Below are the code and all the weights of a small trained network. Each question names an input and a target symbol and asks about switching units off, where a switched-off unit gives its printed mean instead of its output.

import numpy as np


def w(rows, s, z=0):
    codes = np.array(rows[::2]) - 128.0
    scale = np.full(codes.shape[1], s)
    scale[-1] = z or s
    return codes * scale


def f(y):
    return np.maximum(y, 0)


def softmax(a):
    e = np.exp(a - a.max(-1, keepdims=True))
    return e / e.sum(-1, keepdims=True)


def log_softmax(a):
    a = a - a.max(-1, keepdims=True)
    return a - np.log(np.exp(a).sum(-1, keepdims=True))


def net(x, mask):
    ids = ['βγδεζθλμπτψω'.index(c) for c in x.split()]
    T = len(ids)
    res = E[ids] + P[:T]
    u = 0
    for l in range(3):
        q, k, v = (res @ M[l].T for M in (Q, K, V))
        z = softmax(np.where(np.tri(T) > 0, q @ k.T / 2**0.5, -1e9)) @ v
        res = res + np.where(mask[u], z, O[l][:, -1]) @ O[l][:, :-1]
        u += 1
        y = f(res @ A[l][:, :-1].T + A[l][:, -1])
        res = res + np.where(mask[u : u + 12], y, B[l][:, -1]) @ B[l][:, :-1]
        u += 12
    return log_softmax(res[-1] @ U[:, :-1].T + U[:, -1])


Q, K, V, O, A, B = {}, {}, {}, {}, {}, {}
E = w([
[143,148,96,48,85,82],'β',
[141,153,105,59,108,124],'γ',
[97,117,99,134,174,188],'δ',
[133,128,67,127,131,158],'ε',
[132,174,70,59,122,82],'ζ',
[186,68,89,36,186,150],'θ',
[141,164,93,77,170,174],'λ',
[106,162,145,113,162,176],'μ',
[121,163,192,145,76,90],'π',
[145,137,200,89,129,176],'τ',
[225,196,129,250,206,125],'ψ',
[53,153,85,140,165,36],'ω',
],0.02)
P = w([
[107,123,76,108,59,166],'0',
[202,154,94,141,116,96],'1',
[87,99,121,81,116,155],'2',
[199,161,122,111,186,92],'3',
[72,81,167,65,161,141],'4',
[203,157,135,84,251,91],'5',
],0.011)
Q[0] = w([
[44,16,130,206,2,144],'0.h0',
[242,118,131,233,139,95],'0.h0',
],0.0094)
K[0] = w([
[137,111,65,129,74,163],'0.h0',
[130,248,146,146,113,142],'0.h0',
],0.015)
V[0] = w([
[225,3,30,77,174,119],'0.h0',
[117,94,197,45,154,181],'0.h0',
],0.0058)
O[0] = w([
[205,20,154,255,86,49,252],'0.h0',
[109,164,104,251,44,166,234],'0.h0',
],0.0054,0.0027)
A[0] = w([
[96,95,172,142,193,79,38],'0.n0',
[142,89,175,54,75,142,3],'0.n1',
[201,210,216,78,122,104,65],'0.n2',
[142,106,145,113,182,199,72],'0.n3',
[102,163,172,193,138,45,152],'0.n4',
[68,127,180,110,104,127,15],'0.n5',
[95,166,152,192,124,178,127],'0.n6',
[160,175,95,184,126,132,46],'0.n7',
[58,76,140,146,20,164,146],'0.n8',
[196,59,180,89,130,170,53],'0.n9',
[74,146,116,255,152,185,134],'0.n10',
[166,95,91,119,169,76,173],'0.n11',
],0.0099,0.0041)
B[0] = w([
[102,159,131,215,111,114,151],'0.n0',
[38,56,73,145,129,143,155],'0.n1',
[147,90,65,191,165,226,254],'0.n2',
[145,157,135,85,80,158,201],'0.n3',
[55,182,16,149,126,167,182],'0.n4',
[91,136,128,213,100,125,142],'0.n5',
[175,159,167,63,75,79,182],'0.n6',
[115,105,162,148,55,112,149],'0.n7',
[116,2,108,178,151,174,207],'0.n8',
[54,194,201,158,175,121,176],'0.n9',
[224,140,124,77,83,93,201],'0.n10',
[135,146,155,186,76,123,253],'0.n11',
],0.0077,0.0053)
Q[1] = w([
[165,202,12,150,1,217],'1.h0',
[57,90,154,36,26,165],'1.h0',
],0.0055)
K[1] = w([
[27,143,255,172,250,147],'1.h0',
[75,36,80,86,124,63],'1.h0',
],0.0048)
V[1] = w([
[160,68,186,75,210,158],'1.h0',
[114,155,176,141,253,125],'1.h0',
],0.0058)
O[1] = w([
[184,247,139,70,2,138,71],'1.h0',
[98,156,40,249,62,205,4],'1.h0',
],0.0068,0.0035)
A[1] = w([
[78,195,96,105,101,161,1],'1.n0',
[68,214,58,49,114,136,196],'1.n1',
[186,93,166,126,177,241,100],'1.n2',
[147,75,254,107,132,165,125],'1.n3',
[149,87,111,235,132,149,30],'1.n4',
[149,159,138,36,99,142,116],'1.n5',
[152,134,72,115,194,143,183],'1.n6',
[161,105,180,68,83,132,50],'1.n7',
[94,143,190,109,168,77,151],'1.n8',
[139,186,233,90,97,163,91],'1.n9',
[186,246,124,101,112,78,141],'1.n10',
[48,80,124,62,135,248,117],'1.n11',
],0.0093,0.0056)
B[1] = w([
[80,83,151,131,101,140,141],'1.n0',
[96,220,99,99,126,83,246],'1.n1',
[184,100,63,161,55,45,254],'1.n2',
[76,133,3,128,59,199,209],'1.n3',
[109,128,101,21,137,143,191],'1.n4',
[109,147,98,65,128,162,209],'1.n5',
[163,187,99,147,183,171,250],'1.n6',
[58,103,115,82,92,182,161],'1.n7',
[165,196,96,179,55,104,151],'1.n8',
[86,226,46,152,134,85,180],'1.n9',
[179,109,135,212,111,198,219],'1.n10',
[75,35,108,137,238,128,250],'1.n11',
],0.0072,0.0069)
Q[2] = w([
[39,119,167,73,52,2],'2.h0',
[157,58,17,61,192,104],'2.h0',
],0.0051)
K[2] = w([
[149,88,160,2,144,43],'2.h0',
[92,168,129,192,117,70],'2.h0',
],0.0064)
V[2] = w([
[3,93,52,207,50,7],'2.h0',
[107,199,147,69,164,6],'2.h0',
],0.0049)
O[2] = w([
[45,197,137,213,122,109,218],'2.h0',
[156,158,89,113,96,10,4],'2.h0',
],0.011,0.0027)
A[2] = w([
[53,114,115,60,89,81,2],'2.n0',
[119,212,187,183,134,178,38],'2.n1',
[183,143,133,146,97,194,92],'2.n2',
[58,35,252,148,66,79,186],'2.n3',
[180,218,86,172,103,122,137],'2.n4',
[254,84,104,181,155,102,134],'2.n5',
[201,175,178,203,85,156,142],'2.n6',
[157,23,162,244,83,68,195],'2.n7',
[125,245,90,152,62,47,76],'2.n8',
[63,78,218,49,208,170,103],'2.n9',
[164,121,110,76,5,146,225],'2.n10',
[213,101,218,175,208,42,169],'2.n11',
],0.0089,0.0045)
B[2] = w([
[95,142,160,109,109,153,166],'2.n0',
[116,87,64,141,115,110,163],'2.n1',
[101,122,141,145,82,94,192],'2.n2',
[196,133,84,185,82,112,154],'2.n3',
[122,101,136,96,137,65,247],'2.n4',
[118,128,181,118,155,156,209],'2.n5',
[89,136,164,122,102,121,181],'2.n6',
[99,187,165,134,158,174,171],'2.n7',
[156,101,162,144,137,180,221],'2.n8',
[156,122,147,128,154,60,162],'2.n9',
[167,123,130,129,93,114,190],'2.n10',
[8,27,20,102,83,130,142],'2.n11',
],0.014,0.013)
U = w([
[74,121,44,121,12,10,120],'β',
[29,51,121,25,162,46,33],'γ',
[181,10,32,101,92,154,47],'δ',
[164,100,148,122,242,246,119],'ε',
[190,203,188,86,94,50,254],'ζ',
[185,106,137,181,69,219,154],'θ',
[173,223,3,93,214,109,199],'λ',
[72,191,87,49,91,180,127],'μ',
[149,77,98,196,166,62,138],'π',
[64,49,87,118,130,178,47],'τ',
[85,51,198,102,103,150,52],'ψ',
[18,206,223,137,149,120,149],'ω',
],0.0065,0.0068)

Each question gives the input, a string of symbols that net reads in full, and the target symbol t.
The units are the heads (2 rows each of Q, K, V and O) and the neurons (one row each of A and B). Each row of codes is followed by its name. A weight is (code - 128) times the scale printed after its matrix; where a second scale follows, it is the last column's (O, A, B and U).
mask holds one flag per unit, layer by layer, with each layer's heads first. A switched-off unit (its flag False) gives its mean, the last column of its rows in O or B, instead of its output. The means were averaged over made-up inputs and are rounded, as every weight is.
A unit's drop is (log p(t) with every unit on - log p(t) with that unit switched off) / (log p(t) with every unit on - log p(t) with every unit switched off).
The circuit of an input: a set's keep is (log p(t) with only the set's units on - log p(t) with every unit switched off) / (log p(t) with every unit on - log p(t) with every unit switched off). Starting from the 12 units with the biggest drops (on a tie, the unit counted first), units are removed one at a time, each time the one whose removal leaves the highest keep (on an exact tie, the one counted first), for as long as the keep stays at least 0.8.
units of the circuit, in order: the units of the circuit, biggest drop first
most important unit: the unit with the biggest drop
k most important neurons: the k neurons with the biggest drops, biggest first
k most important neurons of layer l: the k neurons of layer l with the biggest drops, biggest first
input τ β ε, target ε: most important unit	0.h0
input δ γ ε ζ ω, target ω: units of the circuit, in order	0.n4, 2.n8, 2.n0, 1.n1
input ω μ β π ζ, target ω: 3 most important neurons	0.n10, 2.n8, 2.n0
input λ ψ ε λ, target ε: 2 most important neurons	2.n5, 0.n2
input γ θ μ θ τ, target θ: units of the circuit, in order	0.h0, 2.n4
input ψ ε τ ζ, target β: 2 most important neurons	1.n10, 2.n1
input μ ε ζ ψ, target ε: 3 most important neurons	1.n4, 2.n5, 0.n4
input λ β δ, target δ: 3 most important neurons	0.n10, 0.n8, 0.n2
input β ω π, target ω: units of the circuit, in order	2.h0, 2.n7
input τ λ γ ε τ, target τ: units of the circuit, in order	1.n3, 1.n11, 0.n1
input ζ ε μ τ γ ζ, target β: 2 most important neurons of layer 0	0.n2, 0.n9
input γ ω ε, target ω: 2 most important neurons	2.n7, 0.n2
input λ γ ζ μ ω, target ω: 2 most important neurons of layer 2	2.n8, 2.n0
input ω ε λ, target ω: units of the circuit, in order	2.h0
input β π π, target π: 2 most important neurons of layer 2	2.n3, 2.n9
input δ μ μ λ τ θ, target β: 4 most important neurons	0.n9, 1.n3, 2.n1, 1.n9
input δ ε μ π, target λ: 2 most important neurons	0.n2, 0.n4
input γ δ ψ μ, target ε: 3 most important neurons of layer 1	1.n10, 1.n11, 1.n3
input γ γ θ λ μ ζ, target ζ: 2 most important neurons of layer 1	1.n10, 1.n11
input π π β τ π, target π: 3 most important neurons	2.n3, 0.n4, 2.n9
input μ ψ θ, target θ: 2 most important neurons of layer 1	1.n11, 1.n6
input β ζ ε μ μ, target μ: most important unit	1.n3
input ε π τ γ μ δ, target ζ: 2 most important neurons of layer 0	0.n11, 0.n1
input θ μ ζ, target θ: 2 most important neurons	2.n3, 1.n6
input δ β ε, target ε: 2 most important neurons	1.n1, 2.n4
input δ ω δ π γ, target ω: 3 most important neurons	2.n0, 2.n8, 0.n2
input μ μ θ δ, target ζ: 2 most important neurons	1.n11, 0.n3
input μ ε π θ, target λ: 2 most important neurons	0.n9, 0.n3
input ε π ε μ, target λ: 2 most important neurons of layer 1	1.n1, 1.n11
input γ μ γ γ, target ζ: 2 most important neurons of layer 0	0.n8, 0.n11
